The symbols move the units like this.
l: J501->J214, J294->J563, J764->J151, J563->J294, J18->J25, J324->J906, J576->J579, J523->J847, J135->J627, J114->J234, J567->J837, J97->J606, J618->J810, J863->J672, J691->J813, J514->J681, J847->J523, J579->J576, J35->J105, J214->J501, J113->J201, J810->J618, J906->J324, J837->J567, J595->J522, J25->J18, J234->J114, J151->J764, J250->J266, J266->J250, J319->J996, J201->J113, J606->J97, J813->J691, J996->J319, J479->J374, J522->J595, J627->J135, J104->J833, J105->J35, J672->J863, J681->J514, J833->J104, J374->J479
b: J501->J996, J563->J575, J324->J579, J576->J906, J135->J201, J114->J522, J97->J618, J618->J97, J863->J653, J575->J563, J691->J110, J514->J105, J653->J863, J847->J538, J579->J324, J35->J681, J214->J319, J955->J151, J113->J627, J678->J25, J810->J606, J499->J837, J906->J576, J837->J499, J538->J847, J864->J479, J595->J234, J25->J678, J234->J595, J448->J250, J151->J955, J110->J691, J250->J448, J319->J214, J201->J135, J606->J810, J996->J501, J479->J864, J522->J114, J419->J104, J627->J113, J104->J419, J105->J514, J681->J35
f: J718->J563, J501->J97, J563->J718, J324->J833, J981->J479, J576->J419, J523->J681, J135->J266, J567->J522, J97->J501, J470->J863, J618->J996, J863->J470, J691->J376, J514->J847, J847->J514, J214->J606, J113->J448, J810->J319, J499->J234, J906->J104, J837->J595, J538->J105, J595->J837, J25->J745, J234->J499, J448->J113, J151->J562, J250->J627, J745->J25, J266->J135, J319->J810, J606->J214, J996->J618, J562->J151, J479->J981, J522->J567, J376->J691, J419->J576, J627->J250, J104->J906, J105->J538, J681->J523, J833->J324
e: J609->J25, J501->J595, J764->J135, J563->J68, J324->J374, J981->J104, J576->J864, J135->J764, J114->J319, J567->J606, J97->J837, J618->J499, J863->J37, J691->J514, J514->J691, J68->J563, J847->J376, J214->J522, J955->J113, J113->J955, J37->J863, J499->J618, J906->J479, J837->J97, J864->J576, J595->J501, J25->J609, J234->J996, J151->J627, J110->J105, J250->J562, J319->J114, J606->J567, J813->J681, J996->J234, J562->J250, J479->J906, J522->J214, J376->J847, J627->J151, J104->J981, J105->J110, J681->J813, J374->J324
r: J718->J847, J501->J627, J294->J681, J764->J522, J563->J514, J324->J672, J576->J653, J135->J214, J97->J250, J470->J104, J618->J448, J863->J906, J575->J105, J691->J68, J514->J563, J68->J691, J653->J576, J847->J718, J214->J135, J955->J234, J113->J996, J37->J479, J906->J863, J837->J562, J595->J151, J25->J686, J234->J955, J448->J618, J151->J595, J250->J97, J266->J606, J319->J201, J201->J319, J606->J266, J996->J113, J562->J837, J479->J37, J522->J764, J627->J501, J104->J470, J686->J25, J105->J575, J672->J324, J681->J294
x: J609->J691, J501->J906, J563->J686, J18->J681, J324->J214, J981->J837, J576->J996, J135->J672, J97->J104, J470->J250, J618->J419, J863->J627, J691->J609, J514->J25, J653->J113, J847->J745, J579->J319, J214->J324, J113->J653, J678->J105, J37->J151, J906->J501, J837->J981, J864->J234, J595->J479, J25->J514, J234->J864, J151->J37, J250->J470, J745->J847, J319->J579, J606->J833, J996->J576, J479->J595, J522->J374, J419->J618, J627->J863, J104->J97, J686->J563, J105->J678, J672->J135, J681->J18, J833->J606, J374->J522
c: J718->J250, J609->J479, J501->J514, J294->J135, J563->J627, J18->J324, J324->J18, J576->J678, J523->J606, J135->J294, J97->J847, J618->J538, J863->J686, J575->J113, J691->J595, J514->J501, J68->J151, J847->J97, J35->J319, J214->J681, J113->J575, J678->J576, J906->J25, J837->J376, J538->J618, J595->J691, J25->J906, J234->J110, J151->J68, J110->J234, J250->J718, J745->J104, J319->J35, J606->J523, J813->J522, J996->J105, J479->J609, J522->J813, J376->J837, J627->J563, J104->J745, J686->J863, J105->J996, J681->J214

The rows follow the links: the fewer symbols apart two units are, the more alike their rows tend to be.

Unit, then a row for it; each showing differs a little:
J266	7,62,3,-27,22,25,-13,-1,35,-20,10,-6,-13,0,22,-1,-31,7,6,-8,0,-5,-16,6,-18,18,-28,-25,25,-2,34,15,16,-9,-25,-9,0,-19,-18,20,-44,6,5,6,-8,16,-30,18,6
J864	13,-20,-23,14,-4,-33,40,0,-12,28,18,-7,16,-12,-12,-2,35,24,-13,7,-12,1,23,15,44,-23,4,16,-30,0,14,-16,-34,37,20,-6,-4,9,22,-19,32,-1,-5,-5,-1,-15,30,-6,5
J678	-15,-45,10,36,-27,-25,15,-23,-14,14,3,-9,14,-5,-15,5,18,-16,-4,12,-21,-1,2,3,9,7,31,24,-7,0,-39,-30,-15,3,23,-19,-15,24,5,14,18,-2,-10,20,-26,-14,31,-10,-11
J470	15,21,-5,0,23,-7,27,-15,16,-4,-16,-19,8,-17,38,-7,6,2,-6,-13,-11,-22,-12,10,-12,6,-2,27,15,22,38,-14,-27,6,-2,-55,-20,-13,6,-11,-6,25,-1,30,-29,9,6,16,-9
J996	41,-11,7,-3,9,49,1,7,-23,-6,16,-2,-2,7,-1,21,17,-3,-33,29,24,6,14,24,24,-25,21,1,14,-14,-18,16,45,5,38,21,37,6,-1,3,13,-11,-9,-29,12,-5,-2,-16,-10
J324	2,24,5,-18,-30,-38,0,-12,41,0,5,7,-14,-26,-25,-6,38,3,-14,16,-4,0,11,5,30,-24,20,9,-5,3,10,-28,-21,0,-1,-21,-43,-8,14,-15,27,15,-11,-5,-17,3,12,-21,19
J810	-1,36,-7,-16,22,29,5,5,10,-16,22,-7,-23,-15,10,-7,-15,25,9,8,27,-28,-1,36,13,6,-3,-29,31,-50,-8,9,20,-3,6,19,5,-9,-33,14,0,-3,10,-23,-32,-7,-9,-1,2
J250	19,43,-7,-9,34,35,0,6,7,-21,-8,-13,-5,7,56,-6,-22,-4,2,-22,16,-19,-12,4,-30,16,-18,10,33,11,34,37,12,4,-10,-14,17,-16,-12,6,-23,7,8,11,2,16,-25,24,-16
J686	-6,-27,10,23,-25,-22,7,-24,9,15,-28,-13,15,8,-3,8,3,-40,-3,-9,-37,20,-9,-19,-15,16,8,26,-9,46,2,-19,-6,-1,9,-41,-32,10,26,15,-7,7,-19,37,-1,7,22,3,3
J562	9,20,-26,-3,45,13,10,18,-12,-15,-16,-16,15,18,34,-17,-26,18,13,-24,9,-17,-10,9,-27,17,-34,-9,-1,8,42,36,-10,16,-27,2,25,-13,-1,-8,-25,8,16,2,14,14,-20,35,1
J575	10,-21,18,32,-11,23,-10,-24,-21,0,-8,-3,10,37,-8,21,-20,-32,-6,12,-19,25,-3,-5,-14,19,-7,-8,-1,18,-20,-7,40,-1,9,-7,25,14,-4,29,-41,-7,-23,18,18,-7,9,27,-18

Each walk starts at a row. The symbols on each line, taken left to right, move it on to the next unit.
Answer with the unit's row; about right is enough.
-17,-53,24,29,-22,13,-12,-16,-21,3,4,2,10,29,0,16,-14,-34,-3,9,3,6,-3,-12,-7,4,18,-4,-9,-12,-63,-1,36,-14,29,14,11,34,-8,19,7,-16,-4,-6,9,-14,11,-11,-9
l c b l l -> 13,31,17,-49,-10,20,-33,-1,20,-19,15,20,-29,-7,-40,11,15,-3,-7,20,25,11,16,-10,18,-29,1,-13,0,-15,-16,13,33,-19,-3,28,0,-15,-15,-9,1,-4,4,-33,18,14,-18,-28,17
x l c l l l -> -32,-9,19,7,-42,-45,-15,-20,28,9,0,3,-18,-14,-30,-4,10,-19,12,11,-18,11,-1,-17,0,4,16,6,-10,4,-28,-39,-12,-24,1,-20,-50,12,9,10,24,-3,-10,19,-18,-4,24,-29,13
22,14,11,-21,-5,35,-8,-9,3,2,24,5,-20,-5,-40,18,7,5,-13,32,23,11,23,26,37,-16,12,-31,8,-32,-19,-9,39,1,28,28,15,-3,-12,9,2,-6,-9,-36,-2,-18,2,-7,3
l c b l l -> -29,-37,33,16,-31,14,-31,3,-8,0,-13,5,-2,32,0,5,-13,-43,0,-4,13,9,-5,-36,-15,1,12,10,-6,-3,-56,13,23,-32,15,19,8,22,-4,3,6,-18,3,4,14,4,-1,-19,-7
b b b c b -> 31,-8,9,-19,7,41,-24,8,-6,-8,-3,16,-5,8,-6,8,18,-16,-20,3,25,11,-1,-4,7,-36,19,28,1,7,-15,40,31,-12,20,18,33,-12,17,-20,27,-6,-4,-30,16,8,-15,-20,0
51,6,8,-16,-4,28,-27,-1,-6,7,-19,13,-4,19,-1,16,2,-19,-20,14,5,29,-5,-19,-8,-7,-2,22,2,47,24,27,35,3,5,-6,32,-12,23,8,-25,7,-25,-2,25,22,-21,24,5
r f f x e l l f -> -11,4,-25,2,26,-34,30,19,6,2,-5,-14,7,-18,33,-25,8,26,8,-24,-4,-36,2,20,10,-4,6,21,9,-6,36,-3,-46,17,-5,-13,-16,-9,6,-31,37,10,31,5,-15,1,5,1,8
e f f x r r -> 1,26,5,-12,26,33,6,21,8,-19,6,-3,-12,-5,51,-19,-7,5,1,-13,40,-42,-23,9,-19,-4,-3,10,38,-23,-2,38,10,-12,1,4,20,-10,-6,-13,27,8,30,-16,-9,-2,-30,-8,-12
29,45,12,-36,-14,27,-35,-16,19,-15,-1,16,-16,1,-33,20,-9,-10,-1,17,7,28,1,-17,7,-4,-18,-8,-2,21,21,12,27,-5,-5,0,7,-29,11,20,-47,-4,-22,-2,20,17,-26,14,17
r e e c -> -28,-5,29,-7,-41,1,-45,-2,13,-9,5,17,-15,8,-32,-1,-12,-28,11,10,6,19,-4,-23,-10,4,5,-18,-4,-19,-53,-5,23,-38,-8,29,-13,9,-21,18,2,-25,-1,-7,8,1,-7,-24,12
f c e e -> -9,48,4,-30,16,24,-14,15,26,-14,16,5,-25,-18,14,-10,-16,9,19,-13,33,-30,-7,12,-8,0,-4,-23,28,-38,-1,21,9,-23,-20,18,-4,-7,-33,-3,12,3,26,-17,-17,7,-15,-12,-5
32,31,-1,-24,-8,39,-16,-19,2,-6,14,-3,-20,7,-36,24,-9,0,-9,16,0,23,10,23,14,-3,-15,-36,2,-2,25,-9,34,12,10,-2,11,-21,-11,29,-48,2,-28,-19,4,-1,-8,23,5
b r r r r l x -> 33,1,-5,4,-8,-19,12,-25,10,15,-17,-12,14,-14,8,5,33,-14,-20,7,-21,2,4,-5,8,-4,13,33,-8,52,35,-20,-11,20,10,-45,-16,-6,37,-10,-4,21,-25,25,-5,10,10,1,-5
r b b f c -> -45,-7,-1,23,-5,-23,14,-4,12,1,-7,-17,7,-12,37,-30,-5,-16,14,-19,-2,-30,-24,-4,-20,19,18,19,17,-6,-18,-6,-25,-11,2,-33,-32,18,-9,-11,27,8,21,30,-33,-8,11,-12,-22
-10,9,-34,-3,40,-1,14,37,-8,-13,0,-4,7,-2,39,-17,-17,25,10,-32,20,-29,-9,10,-13,3,-14,4,9,-30,19,39,-21,1,-11,22,29,-17,-11,-24,14,-3,33,-22,4,4,-16,-1,4
r f r c b e r c -> 51,2,9,1,7,43,-1,-16,-25,4,-1,-5,12,27,-3,35,-9,-7,-27,29,2,17,10,10,10,-5,-2,2,5,21,20,7,37,16,26,1,31,-2,14,22,-32,4,-34,-11,20,3,-3,28,-8
b r r r r l x -> 24,41,-1,-23,-11,-30,-6,-30,26,6,-3,-2,-16,-22,-29,9,18,-4,-15,22,-23,16,15,-7,14,-10,10,8,-3,28,35,-26,-14,11,-12,-39,-39,-12,13,4,-22,14,-26,16,-16,3,4,-4,13
5,8,-11,7,39,32,19,17,-7,-12,18,-12,-6,5,41,-8,-5,21,2,-2,25,-47,-5,33,2,10,15,2,30,-43,0,22,17,3,5,5,24,-1,-21,6,9,3,20,-13,-27,-23,-9,3,-18
f e b x -> 4,-14,-15,6,-4,-47,28,5,-10,13,-2,2,10,-16,-9,-17,40,17,-2,-3,-9,-3,10,-3,27,-30,3,20,-28,23,17,-7,-44,22,-1,-11,-15,-3,31,-37,35,15,1,0,6,1,14,-12,9
r e r f b f -> 26,-6,-8,21,-5,-3,40,-17,1,26,14,-15,16,-22,-5,8,41,3,-33,20,-3,0,19,32,32,-26,33,20,2,1,5,-27,-10,22,32,-30,-16,14,12,-12,37,4,-17,-3,-19,-14,26,-10,-1
